Below are the code and all the weights of a small trained network. Each question names an input and a class and asks about switching units off, where a switched-off unit gives its printed mean instead of its output.

import numpy as np


def w(rows, s, z=0):
    codes = np.array(rows[::2]) - 128.0
    scale = np.full(codes.shape[1], s)
    scale[-1] = z or s
    return codes * scale


def norm(h):
    return h / np.sqrt((h * h).mean(-1, keepdims=True) + 1e-5)


def f(y):
    return y / 2 * (1 + np.tanh(0.7978845608 * (y + 0.044715 * y**3)))


def log_softmax(a):
    a = a - a.max(-1, keepdims=True)
    return a - np.log(np.exp(a).sum(-1, keepdims=True))


def net(x, mask):
    res = np.array(x, float).reshape(1, 8) / 4 @ E
    u = 0
    for l in range(2):
        y = f(norm(res) @ A[l][:, :-1].T + A[l][:, -1])
        res = res + np.where(mask[u : u + 4], y, B[l][:, -1]) @ B[l][:, :-1]
        u += 4
    return log_softmax(norm(res)[-1] @ U[:, :-1].T + U[:, -1])


A, B = {}, {}
E = w([
[60,66,168,98,102,41,161,100,18],'x0',
[120,122,119,125,121,135,149,113,139],'x1',
[96,182,152,72,217,60,162,103,192],'x2',
[74,143,107,233,87,56,81,96,185],'x3',
[179,60,254,138,85,150,86,64,148],'x4',
[66,147,78,60,138,168,26,47,125],'x5',
[116,143,147,111,124,119,88,158,123],'x6',
[199,55,42,80,97,45,110,136,132],'x7',
],0.0067)
A[0] = w([
[200,34,58,81,126,51,95,143,173,42],'0.n1',
[175,124,158,62,178,157,158,136,87,48],'0.n2',
[210,71,254,112,108,126,83,45,181,1],'0.n3',
[121,148,169,62,211,52,163,102,213,47],'0.n4',
],0.0084,0.0058)
B[0] = w([
[30,182,214,170,164,214,161,122,144,245],'0.n1',
[140,54,128,173,171,90,93,118,138,190],'0.n2',
[142,254,62,112,139,107,151,150,65,253],'0.n3',
[145,66,95,183,19,207,66,202,73,220],'0.n4',
],0.013,0.0036)
A[1] = w([
[230,155,110,146,87,165,104,196,230,105],'1.n1',
[195,93,156,17,197,173,145,168,101,50],'1.n2',
[155,168,131,89,185,177,112,93,254,118],'1.n3',
[99,171,128,199,91,23,91,108,190,3],'1.n4',
],0.0078,0.0062)
B[1] = w([
[108,52,159,70,115,59,149,114,52,252],'1.n1',
[168,109,58,207,179,106,42,38,254,208],'1.n2',
[76,89,179,75,93,47,160,72,95,210],'1.n3',
[253,102,119,176,178,98,100,37,218,155],'1.n4',
],0.0091,0.0027)
U = w([
[139,61,112,164,28,215,58,190,88,107],'0',
[44,180,254,153,214,209,156,124,161,134],'1',
[157,250,25,66,173,63,149,173,113,174],'2',
[106,109,178,87,130,103,126,122,132,225],'3',
[171,77,118,187,189,79,65,65,205,71],'4',
[99,119,145,124,144,120,109,140,89,165],'5',
[77,52,200,21,128,25,163,103,51,3],'6',
],0.0083,0.0065)

Each question gives the input, the list of numbers given to net, and the class t.
The units are the neurons (one row each of A and B). Each row of codes is followed by its name. A weight is (code - 128) times the scale printed after its matrix; where a second scale follows, it is the last column's (A, B and U).
mask holds one flag per neuron, layer by layer. A switched-off neuron (its flag False) gives its mean, the last column of its row in B, instead of its output. The means were averaged over made-up inputs and are rounded, as every weight is.
A unit's drop is (log p(t) with every unit on - log p(t) with that unit switched off) / (log p(t) with every unit on - log p(t) with every unit switched off).
The circuit of an input: a set's keep is (log p(t) with only the set's units on - log p(t) with every unit switched off) / (log p(t) with every unit on - log p(t) with every unit switched off). Starting from all 8 units, units are removed one at a time, each time the one whose removal leaves the highest keep (on an exact tie, the one counted first), for as long as the keep stays at least 0.8.
units of the circuit, in order: the units of the circuit, biggest drop first
top k neurons: the k neurons with the biggest drops, biggest first
k most important neurons of layer l: the k neurons of layer l with the biggest drops, biggest first
drop when u is switched off: that unit's drop, to one decimal
input [-6,7,-5,0,4,-6,8,2], class 5: units of the circuit, in order	[1.n1]
input [-8,2,-7,-5,-6,8,0,6], class 3: units of the circuit, in order	[0.n3, 0.n4, 1.n3, 1.n1]
input [7,-2,-3,-8,0,3,-7,4], class 4: units of the circuit, in order	[1.n2, 0.n4]
input [-8,3,4,0,4,-1,-4,-3], class 6: units of the circuit, in order	[1.n1, 1.n3]
input [-7,5,5,-8,-6,4,2,7], class 4: units of the circuit, in order	[1.n2, 0.n3]
input [-5,-1,-2,1,3,3,6,-1], class 6: top 4 neurons	[1.n1, 1.n3, 0.n4, 0.n1]
input [-8,5,5,6,2,-3,-5,-5], class 6: top 2 neurons	[1.n1, 1.n3]
input [-4,-3,-3,-2,1,-8,-7,3], class 3: units of the circuit, in order	[0.n4, 1.n1]
input [-6,-3,1,-4,-2,4,-2,-5], class 6: top 3 neurons	[1.n3, 0.n1, 0.n3]
input [-6,5,8,-8,-8,-6,1,-4], class 0: units of the circuit, in order	[0.n4, 0.n3]
input [-4,-3,-6,-1,1,-8,-2,0], class 3: units of the circuit, in order	[1.n1, 0.n4]
input [0,-5,3,6,6,-2,1,-4], class 2: top 2 neurons	[0.n3, 0.n1]
input [-8,-4,-3,-5,3,6,8,4], class 6: top 3 neurons	[1.n3, 1.n1, 0.n4]
input [6,-7,5,8,-4,6,-5,6], class 4: top neuron	[1.n4]
input [-8,1,1,5,-2,8,-3,7], class 3: top 3 neurons	[1.n3, 0.n3, 0.n1]
input [7,7,3,6,6,-2,7,7], class 1: 2 most important neurons of layer 0	[0.n1, 0.n2]
input [5,-1,7,7,-5,3,-4,-5], class 0: top 2 neurons	[0.n4, 0.n3]
input [5,-8,1,6,-5,6,-8,8], class 1: 2 most important neurons of layer 0	[0.n1, 0.n3]
input [-3,3,6,2,-3,0,-4,5], class 0: drop when 0.n4 is switched off	0.9
input [-6,1,-1,0,-1,-6,3,8], class 1: drop when 0.n1 is switched off	1.1
input [1,3,-4,8,6,-1,7,8], class 1: top neuron	[0.n1]
